[[ 29  37  31 -37 -34  29  35 -29]
 [-29 -26 -15  13  23 -15 -11  11]]
->
[[-29 -26 -15  13  23 -15 -11  11]
 [ 29  37  31 -37 -34  29  35 -29]]

[[-28  -6 -15]
 [ 12 -17  -4]
 [ 29 -21 -13]
 [-22 -26  32]
 [  8 -31  27]
 [  8 -34 -28]]
->
[[  8 -34 -28]
 [-28  -6 -15]
 [ 29 -21 -13]
 [ 12 -17  -4]
 [  8 -31  27]
 [-22 -26  32]]

[[-19 -31 -35]
 [ 19  31  35]
 [ 18  29  32]
 [ 20  32  36]]
->
[[-19 -31 -35]
 [ 18  29  32]
 [ 19  31  35]
 [ 20  32  36]]

[[ -6   9   7  21 -20  -8  -6  22  -7 -30 -23  -3 -15]
 [  6   0  -7   2 -10 -19  17  18  -9  12  27  -4 -35]
 [-12  -2   2  32 -22   7   0  11   0  -6 -37   2  -7]
 [ -4   9   8  17 -19 -10  -8  23  -7 -32 -19  -3 -18]
 [  6  -1  -8   2 -10 -18  17  16  -8  16  26  -3 -35]
 [ -3 -13 -12  16 -13  -2  21   5   0  37   6   2 -25]
 [  4   6   5   3 -17 -21  -3  27  -8 -22   5  -2 -33]]
->
[[ -3 -13 -12  16 -13  -2  21   5   0  37   6   2 -25]
 [  6  -1  -8   2 -10 -18  17  16  -8  16  26  -3 -35]
 [  6   0  -7   2 -10 -19  17  18  -9  12  27  -4 -35]
 [-12  -2   2  32 -22   7   0  11   0  -6 -37   2  -7]
 [  4   6   5   3 -17 -21  -3  27  -8 -22   5  -2 -33]
 [ -6   9   7  21 -20  -8  -6  22  -7 -30 -23  -3 -15]
 [ -4   9   8  17 -19 -10  -8  23  -7 -32 -19  -3 -18]]

[[ -2 -19 -16  -7  12 -16   9   6  13  -3  -5]
 [  1  -9  -4   5  19  -7  25  -1  -3 -36 -10]
 [ -3  -8 -17   7   9 -10  10  11   2 -14  14]]
->
[[ -3  -8 -17   7   9 -10  10  11   2 -14  14]
 [ -2 -19 -16  -7  12 -16   9   6  13  -3  -5]
 [  1  -9  -4   5  19  -7  25  -1  -3 -36 -10]]

[[-11 -25  13  25 -29   8  10   0 -17  26  -9 -11  -3]
 [ 12   6 -24   9  -6  27  24  -1 -24   8  16  16  32]
 [-14 -25   9  26 -27   9  11  -1 -16  26 -12 -15  -7]
 [  7  15 -13 -24  24 -19 -16   2  23 -24  -8   5 -17]
 [-16  -8  24  -4  -3 -20 -17   1   7  -5 -11 -13 -33]
 [-17 -14  34   7  -3 -25 -21  -1  18   1 -19 -20 -25]
 [ -7 -20 -11  21 -25  12  14   2 -30  24  -4  -5   4]]
->
[[ 12   6 -24   9  -6  27  24  -1 -24   8  16  16  32]
 [  7  15 -13 -24  24 -19 -16   2  23 -24  -8   5 -17]
 [ -7 -20 -11  21 -25  12  14   2 -30  24  -4  -5   4]
 [-14 -25   9  26 -27   9  11  -1 -16  26 -12 -15  -7]
 [-11 -25  13  25 -29   8  10   0 -17  26  -9 -11  -3]
 [-16  -8  24  -4  -3 -20 -17   1   7  -5 -11 -13 -33]
 [-17 -14  34   7  -3 -25 -21  -1  18   1 -19 -20 -25]]

[[  8 -23  15 -11 -17 -15]
 [ -6  23 -16   9  15  16]
 [ 18  23 -25 -10  -8  25]
 [-25  -4  13  19  23 -12]
 [ 13  28 -27  -5  -1  27]
 [ 15 -13   5 -15 -20  -4]
 [ 13  29 -28  -5   0  28]
 [ -9 -29  27   2  -3 -26]]
->
[[ 13  29 -28  -5   0  28]
 [ 13  28 -27  -5  -1  27]
 [ 18  23 -25 -10  -8  25]
 [ -6  23 -16   9  15  16]
 [ 15 -13   5 -15 -20  -4]
 [-25  -4  13  19  23 -12]
 [  8 -23  15 -11 -17 -15]
 [ -9 -29  27   2  -3 -26]]

[[ 18   9  -4  16  15  15   5  16]
 [  8  19  17  20 -16 -10   2   1]
 [  3   0  12  13  12  33  -9  -3]
 [  9  12  13  11 -11  16  14   5]
 [ 11   7   7   1  -4  13   9  24]
 [ 15   5  -1  18  17  11  -5  22]
 [  3  12  16  22  -3  -2 -15  17]
 [  6  20  10  16  11 -12   4  11]]
->
[[ 18   9  -4  16  15  15   5  16]
 [ 15   5  -1  18  17  11  -5  22]
 [ 11   7   7   1  -4  13   9  24]
 [  6  20  10  16  11 -12   4  11]
 [  3   0  12  13  12  33  -9  -3]
 [  9  12  13  11 -11  16  14   5]
 [  3  12  16  22  -3  -2 -15  17]
 [  8  19  17  20 -16 -10   2   1]]

[[ 21  18  20  -8]
 [-20 -13  -8   1]
 [  7  -8 -25  27]
 [  0  -3  -7   8]
 [ 31  17   8   7]
 [ -3 -12 -23  21]
 [  2  -4 -10  11]
 [ 11   8   7   0]]
->
[[  7  -8 -25  27]
 [ -3 -12 -23  21]
 [  2  -4 -10  11]
 [-20 -13  -8   1]
 [  0  -3  -7   8]
 [ 11   8   7   0]
 [ 31  17   8   7]
 [ 21  18  20  -8]]
---
[[ 10  -7  30]
 [ -6 -21  14]
 [  6  16  -8]
 [ 16  18  12]]
->
[[ -6 -21  14]
 [  6  16  -8]]

[[-35   9 -20 -17]
 [-25  19 -20  -4]
 [ 14   0  22 -11]
 [  2  -6  12  -1]
 [  4 -12   1  -3]]
->
[[-25  19 -20]
 [ 14   0  22]]

[[ 12 -31  -1  19  14]
 [  6  28  19   1  -4]
 [  8  -6 -24   9  17]
 [-25  16 -10 -10 -26]
 [-37  -6   5  -6 -16]]
->
[[  6  28  19]
 [  8  -6 -24]]

[[ -8  -4  16 -37  -7]
 [  3  -7   5 -24 -26]
 [  1 -10  23  -1  12]
 [ 14  -7  16  -3 -14]]
->
[[  3  -7   5]
 [  1 -10  23]]

[[ -1  -1   0  -1]
 [  0   0   1  -1]
 [ 17  34 -18 -26]
 [-12   9   0 -26]
 [-23  10   9  27]]
->
[[  0   0   1]
 [ 17  34 -18]]

[[  0   1   5]
 [  2  -7 -30]
 [ -2   6  25]]
->
[[  2  -7 -30]
 [ -2   6  25]]

[[  7  24   7 -30]
 [-24   1  -8   4]
 [  7  25   7 -32]
 [-37   5 -12   2]]
->
[[-24   1  -8]
 [  7  25   7]]

[[ 15  30  40 -11]
 [ 15  30  40 -11]
 [ 15  30  39  -9]
 [ -1  -3   1   0]
 [ -7 -28 -13   2]]
->
[[15 30 40]
 [15 30 39]]

[[ 32  28 -25]
 [-21 -25   0]
 [ 16 -24 -21]]
->
[[-21 -25   0]
 [ 16 -24 -21]]
